[ 80  94  46 104 112  92] : K570
[119 127  90 125 149 148] : K779
[132 133 168 126 133 147] : K947
[132 148  90 125 148 148] : K627
again K627:  -> [148]
tail: [119 127  90 125 149] -> [148]
again K947:  -> [133]

[143 182 108 176 148 185 131 108 104 134 142 189 135  68  82  95]  K570
[143 177 125 178 148 185 131 115 103 134 142 188  96  87  77  95]  K545
[147 210 105 178 148 182 142  95 104 134 142  69 135  82  68  95]  K700
[210 147 142 142 105 142 148 103 178 115  82  68 135 182 134  95]  K779
find: [210 147 142 142 105 142 148 103 178 115  82  68 135 182 134  95] -> K779
perm: [ 82  68  95 147 210 105 178 148 182 142  95 104 134 142  69 135] -> K700
tail: [ 68 135] -> [182 134  95]
again K779:  -> [142]
tail: [ 95 104] -> [134 142  69 135  82  68  95]
again K570:  -> [108]

[121 116  82 132 103] : K941
[121 116  82 133 103] : K206
[169 169 184 164 169] : K779
[195 168 184 165 141] : K896
perm: [141 195 168 184 165] -> K896
again K779:  -> [169]
tail: [184 165] -> [141]
perm: [164 169 169 169 184] -> K779
find: [169 169 184 164 169] -> K779
tail: [169 184] -> [164 169]
tail: [116  82 133] -> [103]

[128 150 130  99 126 100 140 102 148 125]  K570
[131 111 147 129 127 121 105  97 100 131]  K87
[121 150 147 128 127 121 105 154 161  99]  K779
tail: [ 99 126 100] -> [140 102 148 125]
both K570 K87:  -> [100]
tail: [147 129 127 121 105] -> [ 97 100 131]
find: [128 150 130  99 126 100 140 102 148 125] -> K570

[123 200  76 158 123 138  85 145 149  96 144 133 145 150 167 106  88 171
  98  72] : K896
[139  71 180 100 156 125 171  96  97 169  85 133 142 124 107 163 181  96
 168 164] : K947
[ 90 174 104  99 174 118 148  92  90 143 130 156 117 141 179 115  81 126
 153 101] : K545
[160 130 114 125 186 141 115 140  84  95 174  76 120 145 171 117 106 170
 115  61] : K570
[163 100 140 153  63 141 115 141 155 142 105 121 149 138  84 179 192 111
 118 127] : K206
[120 175  88 123  99 110 118 107 127 138 152 123 116 163  85 179 192 111
 157  59] : K627
[174  60 193 124 208 112 163 131 133 120 125 116 118 108 109 107 132 147
 130 194] : K779
find: [120 175  88 123  99 110 118 107 127 138 152 123 116 163  85 179 192 111
 157  59] -> K627
tail: [141 115 141] -> [155 142 105 121 149 138  84 179 192 111 118 127]
tail: [ 84 179 192 111] -> [118 127]

[179 179 170 157 145 131 112  91  68  52  48  61] : K947
[163 166 157  89  89  98  89  89  91  89 101 114] : K779
[ 61  66  77  86  96 111 134 160 178 178 161 137] : K658
[136 137 136 131 126 134 154 174 174 142  88  38] : K570
[ 61  66  77  96  96 111 134 160 181 182 181 176] : K896
[131 132 133 139 143 134 108  78  67  89 136 185] : K909
[137 161  61 161  77 178 178  96  66 111  86 134] : K941
[132 137 135 124 107  88  73  68  72  83 101 120] : K87
again K779:  -> [89]
find: [132 137 135 124 107  88  73  68  72  83 101 120] -> K87
perm: [161 137  61  66  77  86  96 111 134 160 178 178] -> K658

[122 129 132 119 135 130 129 111] : K779
[109 120 130 119 145 120 123 145] : K941
[122 129 132 119 130 130 127 128] : K627
[135 127 129 129 111 119 119 132] : K570
[128 129 128 124 130 126 129 128] : K947
[131 120 145 123 131 119 145 109] : K700
perm: [132 119 111 122 130 129 129 135] -> K779
tail: [119 119] -> [132]
tail: [131 119] -> [145 109]
both K700 K570:  -> [119]
perm: [119 145 123 130 120 145 120 109] -> K941
both K627 K700:  -> [119]

[135 135 181 152 177 153 135 201 167 142 106 117 163 100 166 135  99 151
 124] = K700
[106 150 151 162  81  86 136 201 167 142 151 131 129  68 151 140 151 109
 122] = K896
[123 108 147 153 217 127 124 109 166 104 134 102 122 132  85  88 101 168
 159] = K545
[135 110 181 152 146 153 139 201 167 142 106 117 163 100 166 149  99 151
 124] = K941
[102 132 129 152  84 122 140 170 134  61  97 140 115  87 114 144 186 145
  67] = K779
tail: [108 147 153 217 127] -> [124 109 166 104 134 102 122 132  85  88 101 168 159]
perm: [124 151  99 149 166 100 163 117 106 142 167 201 139 153 146 152 181 110
 135] -> K941
again K896:  -> [151]
again K700:  -> [135]
tail: [135 201 167 142] -> [106 117 163 100 166 135  99 151 124]

[132 131  84 113 153 204 198 172] -> K570
[108 184 156 131 172  63  98  82] -> K545
[ 76 179  72 179 190 190 195 179] -> K627
[108 132 132 184  98  82  63 156] -> K658
perm: [ 63  82  98 108 132 132 156 184] -> K658
find: [132 131  84 113 153 204 198 172] -> K570
perm: [184  98  82  63 156 108 132 132] -> K658
perm: [ 72  76 179 179 179 190 190 195] -> K627
again K658:  -> [132]
find: [108 132 132 184  98  82  63 156] -> K658

[155  57 114 169 169 136 199] : K627
[131 108 147 121 150 158 150] : K909
[132 130 114 168 169 130 168] : K941
[131 108 129 121 150 108 143] : K947
[156  88 130 147 134 192 163] : K779
tail: [129 121 150] -> [108 143]
again K947:  -> [108]
both K779 K941:  -> [130]

[163 183 106 103 155 138 129 120 134  82  78 214 137  72  84 145 154 176
 129 152 181 100 114 127 146 136 135 119  96 171 165 151 106 165 124 149]  K658
[116  76 124 162 110 124 134 127 110 145 155  59 107  73  69 149 127  98
 131  93  78 166 134 160 110 108 133 163 164 100 104 102 156  89 127 117]  K947
[ 65 112 173 124 103 118 101 148 155 173 180  70 142 129 125 127  78 105
 149 135 111 117 138  89 134 142 117 116 134 101 100 112 153 139 135 185]  K941
[ 97  76 147 168 111 120 132 126 115 181 164  54 109  72  83 145  96  90
 105 103  92 138 133 115 108 116 119 142 151  88  91 108 144  96 132 137]  K700
[156 144 109 103 153 134 119 134 157  78 109 194 155 190 159 129 140 164
 160 169 167 113 128 136 148 146 131 129 103 170 147 132 110 167 107 145]  K545
[116  71 118 158 116 115 140 133 110 156 161  55 111  75  77 160 127  96
 127  81  79 166 128 150 103 104 133 151 169 100  94  95 158  88 135 123]  K87
[156 181 109  86 153 134 119 134 157  78 109 194 155 190 168 103 140 164
 160 169 167 113 128 136 153 146 131 129 103 170 147 132 110 167 107 145]  K206
[100  73 153 167 102 111 133 126 115 181 164  48 103  81  81 147 105  88
 114  97  89 152 137 133 112 115 126 136 163  88  99 107 152  97 143 125]  K896
[163 180 112 103 155 138 129 120 134  82  78 214 137 164 172 109 154 176
 129 152 181 100 114 127 146 136 135 119  96 171 165 151 106 165 124 117]  K779
[168 187 113  93 154 141 128 123 135  80  89 214 142 174 170 103 153 170
 122 153 177 102 128 134 147 142 135 104  90 160 158 164 101 166 118 113]  K909
find: [156 144 109 103 153 134 119 134 157  78 109 194 155 190 159 129 140 164
 160 169 167 113 128 136 148 146 131 129 103 170 147 132 110 167 107 145] -> K545
tail: [ 72  83 145] -> [ 96  90 105 103  92 138 133 115 108 116 119 142 151  88  91 108 144  96
 132 137]
find: [163 183 106 103 155 138 129 120 134  82  78 214 137  72  84 145 154 176
 129 152 181 100 114 127 146 136 135 119  96 171 165 151 106 165 124 149] -> K658
tail: [132 126 115 181 164] -> [ 54 109  72  83 145  96  90 105 103  92 138 133 115 108 116 119 142 151
  88  91 108 144  96 132 137]

[166  96 157  96  83  54] -> K909
[166  53 156  95  88  60] -> K941
[ 95  59  88  53 156 166] -> K627
[166  53 156  96  83  70] -> K570
perm: [157  96  83  54 166  96] -> K909
find: [166  53 156  95  88  60] -> K941
tail: [157  96] -> [83 54]
find: [166  53 156  96  83  70] -> K570
tail: [166  53 156  96] -> [83 70]
again K909:  -> [96]
perm: [ 53  60  88  95 156 166] -> K941

[144 141 128 148 134 167 172 104 142 127 110 163 181 119 108 129 152 184
  99 159 160 123 168 109  90 131 122 110  73] -> K700
[146 122 190 142 114 164 177 117 101 111  87 117 122  76 122 121 159 141
 150 119 169  96 218 154 116 163 137 108  78] -> K545
[144 141 128 148  90 167 172 104 142 127  51 163 181 119 108 129 152 184
  99 159 160 146 168 109  90 131 122 110  73] -> K627
[103 125 114  98 104 143 169  84 155  89  92 156 190 129 120 139 168 204
  82 146 161 103 131  82 113 120 143 107  78] -> K206
[155 132 150 153 151 116  87 172  99 165 163 100  60 121 134 115  87  58
 175 110  97 154 125 174 143 135 108 143 178] -> K570
[137 136  99 143  90 159 161  83 157 126  59 173 192 131 104 133 148 186
  81 162 151 152 140  97  97 121 126 114  79] -> K909
[115 172 178 132  58 143  60 116 125 163 153 175 155 100 164  87 150 121
  87  99 154 134 143 174 108  97 151 110 135] -> K658
again K700:  -> [110]
perm: [163 100  60 121 134 115  87  58 175 110  97 154 125 174 143 135 108 143
 178 155 132 150 153 151 116  87 172  99 165] -> K570

[140 150 104 101 112] = K896
[116 114 147 142 160] = K700
[133 130  96  41 103] = K545
[128 140 101  79 140] = K947
perm: [ 79 101 128 140 140] -> K947
find: [128 140 101  79 140] -> K947
again K947:  -> [140]

[102 100 155  92 151 145 117 105 106 148 141] : K909
[155 145 117 100 148 102  92 141 105 151 107] : K896
[168 167 128 122 122 122  99 122 104  99 114] : K658
find: [168 167 128 122 122 122  99 122 104  99 114] -> K658
perm: [117 105 102 151 141 155  92 100 145 148 107] -> K896

[202  60 105 181  53 203 199] = K658
[120 189 189 173  50 189 115] = K947
[ 84 110 192 160  59 162 142] = K570
[ 96  65 154  96  84  76 184] = K545
[164  82 153  96  84  76 184] = K206
[ 92  80 180 137  83  64 103] = K909
[164  82  61 155 192  70 151] = K87
tail: [ 82 153  96  84] -> [ 76 184]
again K947:  -> [189]
perm: [ 64  80  83  92 103 137 180] -> K909

[153 130 122 116 135 124 129 183 104 140 146 122  94 156 154 158 139  83
 111 207 103 127 135 151 158 154 135 119 157 173] -> K658
[ 97 112 110 127 176 123 191 114 115  89 136 165 108 123 113 115 112 119
 143 109 162 139 129 128 115 108 116 127 132 108] -> K941
[136 127 143 108 191 108 176 108 123 129 110 132 112 123 139 112 113 115
 109 127 128  89 114 115 162 115 166  97 116 119] -> K545
[ 97 112 110 127 176 123 191 114 115  89 136 165 108 123 113 115 118 124
  57  61 134 102 134 115 115 113 151 134 189 112] -> K87
perm: [108 132 127 116 108 115 128 129 139 162 109 143 119 112 115 113 123 108
 165 136  89 115 114 191 123 176 127 110 112  97] -> K941
find: [ 97 112 110 127 176 123 191 114 115  89 136 165 108 123 113 115 118 124
  57  61 134 102 134 115 115 113 151 134 189 112] -> K87

[136 159  77 177] -> K941
[101 101 160  69] -> K947
[109 114 160  42] -> K570
[113  42 109 160] -> K87
[159 176 135  77] -> K909
[101 146 220 116] -> K896
[177 159 135  77] -> K658
[101 159 101 101] -> K779
[177 165 117 116] -> K206
perm: [ 42 109 114 160] -> K570
again K779:  -> [101]
perm: [ 77 177 159 135] -> K658
perm: [135  77 177 159] -> K658

[124 125 127 127 124 110 127 125 158 128 145 127] = K700
[ 99 117 125 123 105 153 126 105 144 116 127 111] = K570
[102 125 127 121 107 118 124 102 198 111 116 123] = K206
[125 125 127 127 125 105 129 126 129 129 130 127] = K779
[121 124 127 128 122 141 129 126 115 130 136 117] = K909
[131 128 128 132 130 163 131 129 145 132 135 122] = K627
[109 121 126 125 113 151 127 113 130 120 127 116] = K941
[119 123 127 126 120 144 127 121 157 126 129 124] = K658
[124 124 127 129 124 135 129 129 117 132 137 118] = K896
[131 128 128 132 130 163 131 137  62 137 142 116] = K545
again K570:  -> [105]
perm: [145 132 135 122 131 128 128 132 130 163 131 129] -> K627
both K545 K779:  -> [130]
tail: [132 137] -> [118]

[177 113  98 113] -> K779
[ 84 102 139  98] -> K206
[ 97  97  97 177] -> K570
again K779:  -> [113]
perm: [ 97 177  97  97] -> K570
perm: [113  98 113 177] -> K779
again K570:  -> [97]

